Here is a tiny trained network, its code and every weight. The questions are about switching its units off for an input and a class, where a switched-off unit gives its printed mean instead of its output.

import numpy as np


def w(rows, s, z=0):
    codes = np.array(rows[::2]) - 128.0
    scale = np.full(codes.shape[1], s)
    scale[-1] = z or s
    return codes * scale


def f(y):
    return np.maximum(y, 0)


def log_softmax(a):
    a = a - a.max(-1, keepdims=True)
    return a - np.log(np.exp(a).sum(-1, keepdims=True))


def net(x, mask):
    res = np.array(x, float).reshape(1, 3) / 4 @ E
    y = f(res @ A[0][:, :-1].T + A[0][:, -1])
    res = res + np.where(mask, y, B[0][:, -1]) @ B[0][:, :-1]
    return log_softmax(res[-1] @ U[:, :-1].T + U[:, -1])


A, B = {}, {}
E = w([
[131,138,246,105],'x0',
[161,78,151,199],'x1',
[28,78,92,79],'x2',
],0.013)
A[0] = w([
[89,128,110,194,213],'N1',
[205,175,119,178,179],'N2',
[176,169,101,171,167],'N3',
[107,235,130,68,104],'N4',
[153,132,137,95,241],'N5',
[111,93,96,139,156],'N6',
[81,26,156,141,218],'N7',
[102,109,175,149,174],'N8',
[155,115,146,112,75],'N9',
[155,32,140,144,154],'N10',
[83,150,67,48,250],'N11',
[93,93,149,133,163],'N12',
[59,165,251,16,237],'N13',
[131,186,109,71,115],'N14',
[177,184,167,116,154],'N15',
[205,168,12,173,196],'N16',
[132,95,175,112,64],'N17',
[158,89,156,192,128],'N18',
],0.015,0.0023)
B[0] = w([
[127,150,88,89,160],'N1',
[191,125,134,179,192],'N2',
[182,116,105,153,172],'N3',
[186,66,73,129,190],'N4',
[141,107,131,154,152],'N5',
[62,149,113,121,165],'N6',
[193,188,140,56,191],'N7',
[99,180,150,113,164],'N8',
[129,147,131,136,143],'N9',
[177,159,115,97,173],'N10',
[84,160,44,234,221],'N11',
[151,161,133,104,158],'N12',
[20,59,229,42,251],'N13',
[166,93,72,136,173],'N14',
[165,120,186,157,182],'N15',
[65,4,138,167,213],'N16',
[99,172,144,121,159],'N17',
[156,191,91,143,179],'N18',
],0.027,0.018)
U = w([
[155,179,94,25,165],'0',
[116,172,89,149,1],'1',
[82,175,248,151,139],'2',
[65,64,111,129,174],'3',
[225,152,149,254,166],'4',
[198,101,160,97,61],'5',
],0.01,0.0046)

Each question gives the input, the list of numbers given to net, and the class t.
The units are the neurons (one row each of A and B). Each row of codes is followed by its name. A weight is (code - 128) times the scale printed after its matrix; where a second scale follows, it is the last column's (A, B and U).
mask holds one flag per neuron, in row order. A switched-off neuron (its flag False) gives its mean, the last column of its row in B, instead of its output. The means were averaged over made-up inputs and are rounded, as every weight is.
A unit's drop is (log p(t) with every unit on - log p(t) with that unit switched off) / (log p(t) with every unit on - log p(t) with every unit switched off).
The circuit of an input: a set's keep is (log p(t) with only the set's units on - log p(t) with every unit switched off) / (log p(t) with every unit on - log p(t) with every unit switched off). Starting from the 12 units with the biggest drops (on a tie, the unit counted first), units are removed one at a time, each time the one whose removal leaves the highest keep (on an exact tie, the one counted first), for as long as the keep stays at least 0.8.
circuit, biggest first: the units of the circuit, biggest drop first
most important unit: the unit with the biggest drop
top k neurons: the k neurons with the biggest drops, biggest first
drop of u: that unit's drop, to one decimal
input [3,0,-3], class 2: most important unit => N11
input [-2,-2,6], class 1: circuit, biggest first => [N11; N16]
input [4,3,7], class 2: top 2 neurons => [N13; N4]
input [-6,-4,8], class 1: top 2 neurons => [N13; N11]
input [4,-5,-6], class 5: top 2 neurons => [N13; N4]
input [-8,2,-5], class 4: top 2 neurons => [N13; N2]
input [6,6,3], class 0: top 2 neurons => [N7; N16]
input [1,-5,-4], class 5: top 3 neurons => [N11; N18; N16]
input [2,2,0], class 2: top 3 neurons => [N4; N14; N1]
input [3,-3,-3], class 5: top 3 neurons => [N11; N16; N4]
input [-7,0,7], class 1: top 3 neurons => [N13; N11; N7]
input [7,-8,-8], class 5: top 4 neurons => [N4; N13; N14; N15]
input [2,7,-2], class 4: drop of N13 => 0.6
input [8,0,8], class 2: circuit, biggest first => [N13]
input [-2,-7,-5], class 4: drop of N13 => 0.7
input [-7,2,7], class 1: drop of N13 => 0.9
input [3,0,7], class 2: drop of N13 => 0.3
